Here is a tiny trained network, its code and every weight. The questions are about switching its units off for an input and a target symbol, where a switched-off unit gives its printed mean instead of its output.

import numpy as np


def w(rows, s, z=0):
    codes = np.array(rows[::2]) - 128.0
    scale = np.full(codes.shape[1], s)
    scale[-1] = z or s
    return codes * scale


def f(y):
    return np.maximum(y, 0)


def softmax(a):
    e = np.exp(a - a.max(-1, keepdims=True))
    return e / e.sum(-1, keepdims=True)


def log_softmax(a):
    a = a - a.max(-1, keepdims=True)
    return a - np.log(np.exp(a).sum(-1, keepdims=True))


def net(x, mask):
    ids = ['αεηξτω'.index(c) for c in x.split()]
    T = len(ids)
    res = E[ids] + P[:T]
    r = res
    for j in range(2):
        rows = slice(4 * j, 4 * j + 4)
        q, k, v = (r @ M[0][rows].T for M in (Q, K, V))
        z = softmax(np.where(np.tri(T) > 0, q @ k.T / 4**0.5, -1e9)) @ v
        o = O[0][rows]
        res = res + np.where(mask[j], z, o[:, -1]) @ o[:, :-1]
    y = f(res @ A[0][:, :-1].T + A[0][:, -1])
    res = res + np.where(mask[2:6], y, B[0][:, -1]) @ B[0][:, :-1]
    return log_softmax(res[-1] @ U[:, :-1].T + U[:, -1])


Q, K, V, O, A, B = {}, {}, {}, {}, {}, {}
E = w([
[108,63,125,123,208,133],'α',
[57,5,139,158,197,149],'ε',
[59,62,137,94,102,135],'η',
[188,123,126,164,165,69],'ξ',
[145,89,120,56,166,133],'τ',
[81,175,46,96,155,128],'ω',
],0.016)
P = w([
[5,171,140,115,126,68],'0',
[90,67,135,148,190,144],'1',
[171,123,100,132,112,129],'2',
[143,140,141,150,60,155],'3',
[78,77,121,143,147,89],'4',
[165,100,77,121,113,125],'5',
[173,156,125,143,156,181],'6',
[55,97,108,145,132,92],'7',
[171,69,71,118,113,120],'8',
[144,153,105,110,99,174],'9',
],0.016)
Q[0] = w([
[204,102,165,119,103,224],'head 1',
[151,162,113,192,80,220],'head 1',
[231,77,108,7,111,185],'head 1',
[180,152,35,156,134,179],'head 1',
[152,74,45,86,147,180],'head 2',
[208,123,42,139,81,187],'head 2',
[144,54,14,134,187,160],'head 2',
[216,8,3,205,75,196],'head 2',
],0.011)
K[0] = w([
[195,70,105,116,92,205],'head 1',
[208,68,92,167,114,212],'head 1',
[163,99,66,105,90,169],'head 1',
[172,108,55,122,167,177],'head 1',
[127,78,81,144,81,89],'head 2',
[148,85,71,162,119,113],'head 2',
[99,118,93,129,102,119],'head 2',
[175,49,4,71,153,54],'head 2',
],0.017)
V[0] = w([
[92,161,182,125,223,105],'head 1',
[126,203,122,111,13,90],'head 1',
[164,181,247,169,72,123],'head 1',
[43,93,122,220,94,172],'head 1',
[172,116,107,118,111,45],'head 2',
[133,157,212,59,181,110],'head 2',
[150,84,123,121,174,180],'head 2',
[102,106,169,195,77,82],'head 2',
],0.015)
O[0] = w([
[112,40,93,179,188,115,173],'head 1',
[63,101,95,108,18,79,111],'head 1',
[178,108,19,99,112,79,6],'head 1',
[234,105,183,163,79,88,148],'head 1',
[181,197,159,125,174,114,140],'head 2',
[104,147,64,7,55,76,98],'head 2',
[85,64,91,88,187,146,128],'head 2',
[186,104,183,202,107,71,102],'head 2',
],0.012,0.02)
A[0] = w([
[171,33,60,196,102,151,68],'neuron 1',
[81,208,92,101,76,86,4],'neuron 2',
[220,154,165,92,144,231,118],'neuron 3',
[182,161,84,148,133,250,136],'neuron 4',
],0.011,0.0032)
B[0] = w([
[254,121,87,44,83,93,172],'neuron 1',
[206,205,30,95,169,217,136],'neuron 2',
[68,186,104,101,79,49,252],'neuron 3',
[168,108,77,129,114,217,220],'neuron 4',
],0.012,0.025)
U = w([
[55,94,100,92,255,74,12],'α',
[148,87,100,129,198,172,4],'ε',
[68,86,150,123,104,105,195],'η',
[123,179,121,94,198,45,181],'ξ',
[78,111,39,23,150,66,102],'τ',
[144,129,31,156,21,201,186],'ω',
],0.0075,0.003)

Each question gives the input, a string of symbols that net reads in full, and the target symbol t.
The units are the heads (4 rows each of Q, K, V and O) and the neurons (one row each of A and B). Each row of codes is followed by its name. A weight is (code - 128) times the scale printed after its matrix; where a second scale follows, it is the last column's (O, A, B and U).
mask holds one flag per unit, heads first, then neurons. A switched-off unit (its flag False) gives its mean, the last column of its rows in O or B, instead of its output. The means were averaged over made-up inputs and are rounded, as every weight is.
A unit's drop is (log p(t) with every unit on - log p(t) with that unit switched off) / (log p(t) with every unit on - log p(t) with every unit switched off).
The circuit of an input: a set's keep is (log p(t) with only the set's units on - log p(t) with every unit switched off) / (log p(t) with every unit on - log p(t) with every unit switched off). Starting from all 6 units, units are removed one at a time, each time the one whose removal leaves the highest keep (on an exact tie, the one counted first), for as long as the keep stays at least 0.8.
circuit, biggest first: the units of the circuit, biggest drop first
top k neurons: the k neurons with the biggest drops, biggest first
heads that matter: for each layer, one digit per head in row order, 1 if its drop is at least 0.15 and else 0, layers parted by /
input α ω ε ξ α ξ α ω, target ε: circuit, biggest first	[neuron 3]
input ω ω ω ω ε ξ ω ξ ξ α, target ξ: circuit, biggest first	[head 2; neuron 3]
input ω ξ ω τ ω ε ω ω, target η: circuit, biggest first	[neuron 4; head 1; neuron 1]
input ε α ω ω τ, target ξ: circuit, biggest first	[head 1; neuron 3]
input η ξ ω ω α ω α, target ω: circuit, biggest first	[neuron 4; head 2; neuron 3]
input τ ω ε ω ξ, target α: circuit, biggest first	[neuron 4; head 1]
input ω α ω α ξ τ α, target τ: heads that matter	11
input ω ξ ω ω ω ω τ τ, target η: heads that matter	10
input ξ ω ω τ η, target τ: heads that matter	10
input η ω τ ε η, target ω: heads that matter	11
input ε τ ε τ ξ τ η, target τ: heads that matter	11
input η ω ω α ξ ξ ε, target ξ: circuit, biggest first	[neuron 3; head 1]
input α ω τ ω ξ τ ω η, target ε: top 2 neurons	[neuron 3; neuron 1]
input ω ω ω ω ξ, target η: top 3 neurons	[neuron 4; neuron 3; neuron 2]
input ξ ξ ω ω τ, target τ: circuit, biggest first	[head 1]
input ω α ω ω ω ω α ω α, target α: top 2 neurons	[neuron 1; neuron 4]
input ω ω η, target η: heads that matter	10
input ε τ α τ ω ω ε, target ω: circuit, biggest first	[neuron 4; neuron 3; head 1]
input ω ε τ ω ω ξ ξ ξ, target η: circuit, biggest first	[neuron 4; head 1]
input ξ ξ ε ε ξ ω ω ξ τ ξ, target τ: circuit, biggest first	[neuron 3; head 2]
input η α τ τ α ε τ τ, target ω: top 2 neurons	[neuron 3; neuron 1]
input ξ ξ ξ ω ξ η, target η: circuit, biggest first	[neuron 4; neuron 1]
input ξ ε ω ω ξ, target τ: top neuron	[neuron 1]
